Below are the code and all the weights of a small trained network. Each question names an input and a target symbol and asks about switching units off, where a switched-off unit gives its printed mean instead of its output.

import numpy as np


def w(rows, s, z=0):
    codes = np.array(rows[::2]) - 128.0
    scale = np.full(codes.shape[1], s)
    scale[-1] = z or s
    return codes * scale


def norm(h):
    return h / np.sqrt((h * h).mean(-1, keepdims=True) + 1e-5)


def f(y):
    return np.maximum(y, 0)


def softmax(a):
    e = np.exp(a - a.max(-1, keepdims=True))
    return e / e.sum(-1, keepdims=True)


def log_softmax(a):
    a = a - a.max(-1, keepdims=True)
    return a - np.log(np.exp(a).sum(-1, keepdims=True))


def net(x, mask):
    ids = ['αβγδεζθλμξπσφ'.index(c) for c in x.split()]
    T = len(ids)
    res = E[ids] + P[:T]
    u = 0
    for l in range(3):
        r = norm(res)
        for j in range(3):
            rows = slice(2 * j, 2 * j + 2)
            q, k, v = (r @ M[l][rows].T for M in (Q, K, V))
            z = softmax(np.where(np.tri(T) > 0, q @ k.T / 2**0.5, -1e9)) @ v
            o = O[l][rows]
            res = res + np.where(mask[u + j], z, o[:, -1]) @ o[:, :-1]
        u += 3
        y = f(norm(res) @ A[l][:, :-1].T + A[l][:, -1])
        res = res + np.where(mask[u : u + 4], y, B[l][:, -1]) @ B[l][:, :-1]
        u += 4
    return log_softmax(norm(res)[-1] @ U[:, :-1].T + U[:, -1])


Q, K, V, O, A, B = {}, {}, {}, {}, {}, {}
E = w([
[39,11,148,174],'α',
[63,4,186,99],'β',
[187,218,60,194],'γ',
[222,212,82,124],'δ',
[217,218,82,128],'ε',
[255,180,62,79],'ζ',
[230,185,39,138],'θ',
[64,4,187,99],'λ',
[232,187,44,134],'μ',
[219,190,32,172],'ξ',
[64,8,180,101],'π',
[224,212,81,116],'σ',
[221,213,78,127],'φ',
],0.00055)
P = w([
[104,127,138,122],'0',
[137,93,83,145],'1',
[166,110,156,166],'2',
[127,162,186,132],'3',
[75,180,109,87],'4',
[95,100,58,105],'5',
[174,39,144,174],'6',
[159,136,251,162],'7',
[59,212,168,82],'8',
[2,136,17,47],'9',
[114,23,75,167],'10',
[185,61,233,200],'11',
[96,208,248,85],'12',
],0.00098)
Q[0] = w([
[75,254,205,72],'0.h1',
[22,111,27,53],'0.h1',
[91,147,101,158],'0.h2',
[93,145,98,158],'0.h2',
[139,166,164,123],'0.h3',
[167,100,132,161],'0.h3',
],0.0098)
K[0] = w([
[70,109,11,84],'0.h1',
[207,41,116,183],'0.h1',
[181,88,123,166],'0.h2',
[178,87,125,159],'0.h2',
[84,160,112,88],'0.h3',
[134,128,177,131],'0.h3',
],0.011)
V[0] = w([
[234,2,136,4],'0.h1',
[165,201,199,13],'0.h1',
[108,148,33,106],'0.h2',
[8,230,108,48],'0.h2',
[43,201,115,18],'0.h3',
[111,60,111,236],'0.h3',
],0.002)
O[0] = w([
[126,183,189,252,3],'0.h1',
[113,209,97,115,86],'0.h1',
[138,140,164,178,212],'0.h2',
[55,150,113,207,27],'0.h2',
[147,88,55,131,27],'0.h3',
[138,167,144,130,159],'0.h3',
],0.0036,0.00068)
A[0] = w([
[104,198,157,77,254],'0.n1',
[167,102,248,192,38],'0.n2',
[109,158,122,180,193],'0.n3',
[71,172,116,65,184],'0.n4',
],0.0016,0.00075)
B[0] = w([
[191,94,85,176,255],'0.n1',
[54,72,5,83,192],'0.n2',
[128,91,148,81,175],'0.n3',
[163,115,71,121,203],'0.n4',
],0.0017,0.00098)
Q[1] = w([
[51,123,67,165],'1.h1',
[161,165,253,132],'1.h1',
[161,125,107,47],'1.h2',
[71,97,121,169],'1.h2',
[158,118,213,179],'1.h3',
[58,112,33,59],'1.h3',
],0.0035)
K[1] = w([
[90,30,94,35],'1.h1',
[152,225,85,237],'1.h1',
[174,201,183,144],'1.h2',
[106,55,83,90],'1.h2',
[225,248,97,87],'1.h3',
[18,2,254,224],'1.h3',
],0.0033)
V[1] = w([
[148,152,211,94],'1.h1',
[108,98,46,180],'1.h1',
[140,222,143,127],'1.h2',
[120,180,159,13],'1.h2',
[145,255,85,88],'1.h3',
[142,93,207,116],'1.h3',
],0.00094)
O[1] = w([
[158,76,18,162,86],'1.h1',
[173,144,173,154,153],'1.h1',
[90,126,55,56,3],'1.h2',
[91,65,60,222,149],'1.h2',
[255,168,224,103,54],'1.h3',
[64,130,47,193,146],'1.h3',
],0.00071,0.00022)
A[1] = w([
[4,43,221,83,135],'1.n1',
[144,147,200,80,244],'1.n2',
[172,103,170,141,254],'1.n3',
[29,133,208,167,87],'1.n4',
],0.0025,0.00086)
B[1] = w([
[149,239,235,144,249],'1.n1',
[103,92,82,158,207],'1.n2',
[37,102,139,135,233],'1.n3',
[152,85,174,5,169],'1.n4',
],0.0027,0.0015)
Q[2] = w([
[146,141,140,227],'2.h1',
[64,133,139,25],'2.h1',
[101,253,179,109],'2.h2',
[100,247,183,124],'2.h2',
[114,67,185,164],'2.h3',
[121,52,203,160],'2.h3',
],0.0042)
K[2] = w([
[138,162,126,212],'2.h1',
[109,104,90,61],'2.h1',
[148,50,112,182],'2.h2',
[127,42,112,186],'2.h2',
[2,164,186,89],'2.h3',
[18,223,215,57],'2.h3',
],0.0051)
V[2] = w([
[89,225,157,113],'2.h1',
[192,177,204,115],'2.h1',
[127,136,194,152],'2.h2',
[169,23,191,150],'2.h2',
[163,106,41,148],'2.h3',
[236,205,250,65],'2.h3',
],0.0012)
O[2] = w([
[203,86,198,165,4],'2.h1',
[78,41,143,192,106],'2.h1',
[76,134,179,111,88],'2.h2',
[107,59,129,178,218],'2.h2',
[137,66,210,175,156],'2.h3',
[54,134,6,129,200],'2.h3',
],0.0012,0.00029)
A[2] = w([
[109,58,112,99,150],'2.n1',
[169,68,106,159,134],'2.n2',
[122,133,255,102,3],'2.n3',
[81,93,113,175,42],'2.n4',
],0.0035,0.00069)
B[2] = w([
[139,106,165,200,232],'2.n1',
[102,156,171,95,212],'2.n2',
[89,189,206,1,253],'2.n3',
[95,143,66,80,168],'2.n4',
],0.003,0.0016)
U = w([
[41,57,126,196,201],'α',
[73,146,75,122,93],'β',
[196,24,93,55,201],'γ',
[174,164,96,113,6],'δ',
[185,173,74,92,31],'ε',
[160,199,138,255,247],'ζ',
[91,164,208,55,161],'θ',
[80,142,77,122,53],'λ',
[107,177,193,78,170],'μ',
[162,68,219,202,126],'ξ',
[60,146,62,114,114],'π',
[193,186,86,121,75],'σ',
[177,167,91,106,9],'φ',
],0.011,0.0021)

Each question gives the input, a string of symbols that net reads in full, and the target symbol t.
The units are the heads (2 rows each of Q, K, V and O) and the neurons (one row each of A and B). Each row of codes is followed by its name. A weight is (code - 128) times the scale printed after its matrix; where a second scale follows, it is the last column's (O, A, B and U).
mask holds one flag per unit, layer by layer, with each layer's heads first. A switched-off unit (its flag False) gives its mean, the last column of its rows in O or B, instead of its output. The means were averaged over made-up inputs and are rounded, as every weight is.
A unit's drop is (log p(t) with every unit on - log p(t) with that unit switched off) / (log p(t) with every unit on - log p(t) with every unit switched off).
The circuit of an input: a set's keep is (log p(t) with only the set's units on - log p(t) with every unit switched off) / (log p(t) with every unit on - log p(t) with every unit switched off). Starting from the 12 units with the biggest drops (on a tie, the unit counted first), units are removed one at a time, each time the one whose removal leaves the highest keep (on an exact tie, the one counted first), for as long as the keep stays at least 0.8.
circuit, biggest first: the units of the circuit, biggest drop first
most important unit: the unit with the biggest drop
k most important neurons: the k neurons with the biggest drops, biggest first
k most important neurons of layer l: the k neurons of layer l with the biggest drops, biggest first
heads that matter: for each layer, one digit per head in row order, 1 if its drop is at least 0.15 and else 0, layers parted by /
input γ ζ α γ θ, target ζ: 2 most important neurons => 2.n3, 1.n4
input ζ ζ γ β γ μ α α γ φ, target α: 3 most important neurons => 1.n1, 2.n3, 2.n1
input ζ ζ γ φ β γ ξ β γ π γ ζ ζ, target π: heads that matter => 110 / 000 / 000
input ζ ξ δ, target ζ: 3 most important neurons => 2.n3, 1.n1, 1.n2
input α θ γ σ ζ γ π σ, target ζ: most important unit => 0.h1
input σ ζ β ε γ α μ γ γ, target α: circuit, biggest first => 0.h1, 1.n1, 2.n3, 1.n2
input γ π γ ξ, target γ: circuit, biggest first => 0.h1, 2.n3
input γ γ γ π σ γ γ γ ε σ, target γ: heads that matter => 110 / 000 / 000
input ε φ σ ζ ζ ξ ζ γ μ, target ξ: heads that matter => 100 / 000 / 000
input β α ξ ζ α ξ, target ξ: 3 most important neurons of layer 2 => 2.n3, 2.n1, 2.n2
input ζ ε μ φ, target ζ: 2 most important neurons of layer 1 => 1.n1, 1.n2
input γ ζ γ γ γ ζ α γ α γ α θ, target α: heads that matter => 010 / 000 / 000
input λ ζ γ γ ζ α ζ γ, target ζ: 2 most important neurons => 2.n3, 1.n1
input β θ λ λ γ π γ σ, target γ: circuit, biggest first => 0.h1, 2.n3, 1.n1
input γ ξ ζ φ γ θ γ γ α φ, target γ: 3 most important neurons of layer 1 => 1.n1, 1.n3, 1.n2
input γ ζ φ, target γ: most important unit => 0.h1
input γ ζ β ζ λ π α γ β σ, target α: circuit, biggest first => 0.h1, 2.n3
input ζ γ σ γ γ γ γ ε, target γ: circuit, biggest first => 0.h1, 2.n3, 1.n1
input γ ξ ξ μ γ γ γ γ ζ θ, target γ: circuit, biggest first => 0.h2, 2.n3, 0.h1, 1.n3
input ε ζ γ σ γ γ θ μ γ γ γ γ ζ, target γ: heads that matter => 101 / 000 / 000
input γ γ ξ γ α φ, target ξ: most important unit => 1.n1
input σ π γ γ ξ μ π α γ φ γ δ, target γ: circuit, biggest first => 0.h1, 2.n3
input ε ζ ε ζ θ π γ λ ζ, target π: 2 most important neurons => 1.n1, 2.n4
input γ γ ζ σ γ γ ζ θ, target γ: heads that matter => 100 / 000 / 000
input ζ γ γ σ γ ξ ζ ξ ξ, target ξ: 3 most important neurons => 2.n1, 1.n1, 2.n3
input α σ ζ ξ, target α: 3 most important neurons of layer 2 => 2.n3, 2.n1, 2.n4
input ζ γ β μ σ ε γ α γ γ ε γ μ, target γ: heads that matter => 101 / 000 / 000
input β θ ζ ε ζ γ, target ζ: circuit, biggest first => 0.h1
